Below are the code and all the weights of a small trained network. Each question names an input and a class and asks about switching units off, where a switched-off unit gives its printed mean instead of its output.

import numpy as np


def w(rows, s, z=0):
    codes = np.array(rows[::2]) - 128.0
    scale = np.full(codes.shape[1], s)
    scale[-1] = z or s
    return codes * scale


def f(y):
    return np.maximum(y, 0)


def log_softmax(a):
    a = a - a.max(-1, keepdims=True)
    return a - np.log(np.exp(a).sum(-1, keepdims=True))


def net(x, mask):
    res = np.array(x, float).reshape(1, 5) / 4 @ E
    y = f(res @ A[0][:, :-1].T + A[0][:, -1])
    res = res + np.where(mask, y, B[0][:, -1]) @ B[0][:, :-1]
    return log_softmax(res[-1] @ U[:, :-1].T + U[:, -1])


A, B = {}, {}
E = w([
[64,48,210,92,197,86,172,178,175],'x0',
[189,55,214,147,96,206,6,103,73],'x1',
[209,77,185,139,55,184,179,153,183],'x2',
[132,188,151,165,138,150,174,55,213],'x3',
[197,75,61,189,254,94,127,164,129],'x4',
],0.0065)
A[0] = w([
[211,50,161,179,201,209,117,178,181,207],'N0',
[195,87,203,168,38,178,64,104,74,251],'N1',
[36,197,108,88,42,105,192,96,180,236],'N2',
[90,112,200,56,98,116,111,134,167,76],'N3',
[220,205,33,185,105,143,192,93,140,163],'N4',
[87,74,216,3,67,115,185,221,174,186],'N5',
[50,19,192,61,79,120,168,179,132,191],'N6',
[128,78,187,71,51,155,103,148,17,234],'N7',
[65,153,81,61,108,96,71,170,13,152],'N8',
],0.0057,0.0031)
B[0] = w([
[215,40,249,186,136,94,117,85,77,217],'N0',
[244,48,226,69,108,202,71,241,201,248],'N1',
[152,200,157,48,45,226,221,78,236,255],'N2',
[49,222,97,61,143,79,183,180,208,164],'N3',
[63,196,125,68,104,173,156,234,228,220],'N4',
[67,200,83,15,208,129,179,239,222,211],'N5',
[111,108,156,60,215,127,187,236,172,198],'N6',
[135,178,253,71,122,237,61,212,186,219],'N7',
[174,166,164,158,106,192,54,215,71,200],'N8',
],0.005,0.0073)
U = w([
[67,110,140,181,23,97,38,44,81,13],'0',
[103,21,27,139,255,45,216,223,73,137],'1',
[65,209,109,71,32,175,210,37,162,3],'2',
[228,77,207,238,168,79,160,81,156,122],'3',
[84,74,197,175,179,19,42,98,27,38],'4',
[225,90,230,135,38,218,23,203,111,216],'5',
[90,210,60,195,150,100,29,144,39,131],'6',
[35,206,91,60,162,119,202,242,234,149],'7',
],0.0049,0.0033)

Each question gives the input, the list of numbers given to net, and the class t.
The units are the neurons (one row each of A and B). Each row of codes is followed by its name. A weight is (code - 128) times the scale printed after its matrix; where a second scale follows, it is the last column's (A, B and U).
mask holds one flag per neuron, in row order. A switched-off neuron (its flag False) gives its mean, the last column of its row in B, instead of its output. The means were averaged over made-up inputs and are rounded, as every weight is.
A unit's drop is (log p(t) with every unit on - log p(t) with that unit switched off) / (log p(t) with every unit on - log p(t) with every unit switched off).
The circuit of an input: a set's keep is (log p(t) with only the set's units on - log p(t) with every unit switched off) / (log p(t) with every unit on - log p(t) with every unit switched off). Starting from all 9 units, units are removed one at a time, each time the one whose removal leaves the highest keep (on an exact tie, the one counted first), for as long as the keep stays at least 0.8.
units of the circuit, in order: the units of the circuit, biggest drop first
top k neurons: the k neurons with the biggest drops, biggest first
drop when u is switched off: that unit's drop, to one decimal
input [6,-2,3,8,8], class 3: units of the circuit, in order => [N0]
input [1,0,-3,6,7], class 1: top 2 neurons => [N2, N7]
input [2,0,8,-7,-6], class 7: top 3 neurons => [N5, N6, N3]
input [-1,1,6,3,-6], class 7: top 4 neurons => [N5, N3, N0, N8]
input [-2,-1,1,2,5], class 1: top 4 neurons => [N2, N7, N1, N8]
input [3,-4,-2,-7,2], class 1: top 3 neurons => [N2, N4, N7]
input [7,5,3,-1,-5], class 7: top 3 neurons => [N5, N3, N6]
input [1,2,3,6,7], class 3: top 2 neurons => [N0, N7]
input [2,-8,4,-3,8], class 1: units of the circuit, in order => [N2, N7]
input [-7,-3,-5,-2,4], class 6: units of the circuit, in order => [N2, N1, N6]
input [2,-7,-2,-1,7], class 1: top 3 neurons => [N2, N7, N5]
input [4,-1,7,-1,5], class 3: top 3 neurons => [N0, N4, N3]
input [-4,-5,-5,1,-5], class 2: top 2 neurons => [N2, N5]
input [6,2,7,-5,-4], class 7: units of the circuit, in order => [N5]
input [1,-2,-3,7,7], class 1: top 3 neurons => [N2, N7, N1]
input [2,3,1,1,4], class 3: drop when N3 is switched off => 0.0
input [2,2,-3,4,5], class 3: drop when N4 is switched off => 0.1
input [-4,-6,3,4,-1], class 2: drop when N5 is switched off => 0.4
input [-1,-4,2,1,-2], class 2: drop when N2 is switched off => 0.3
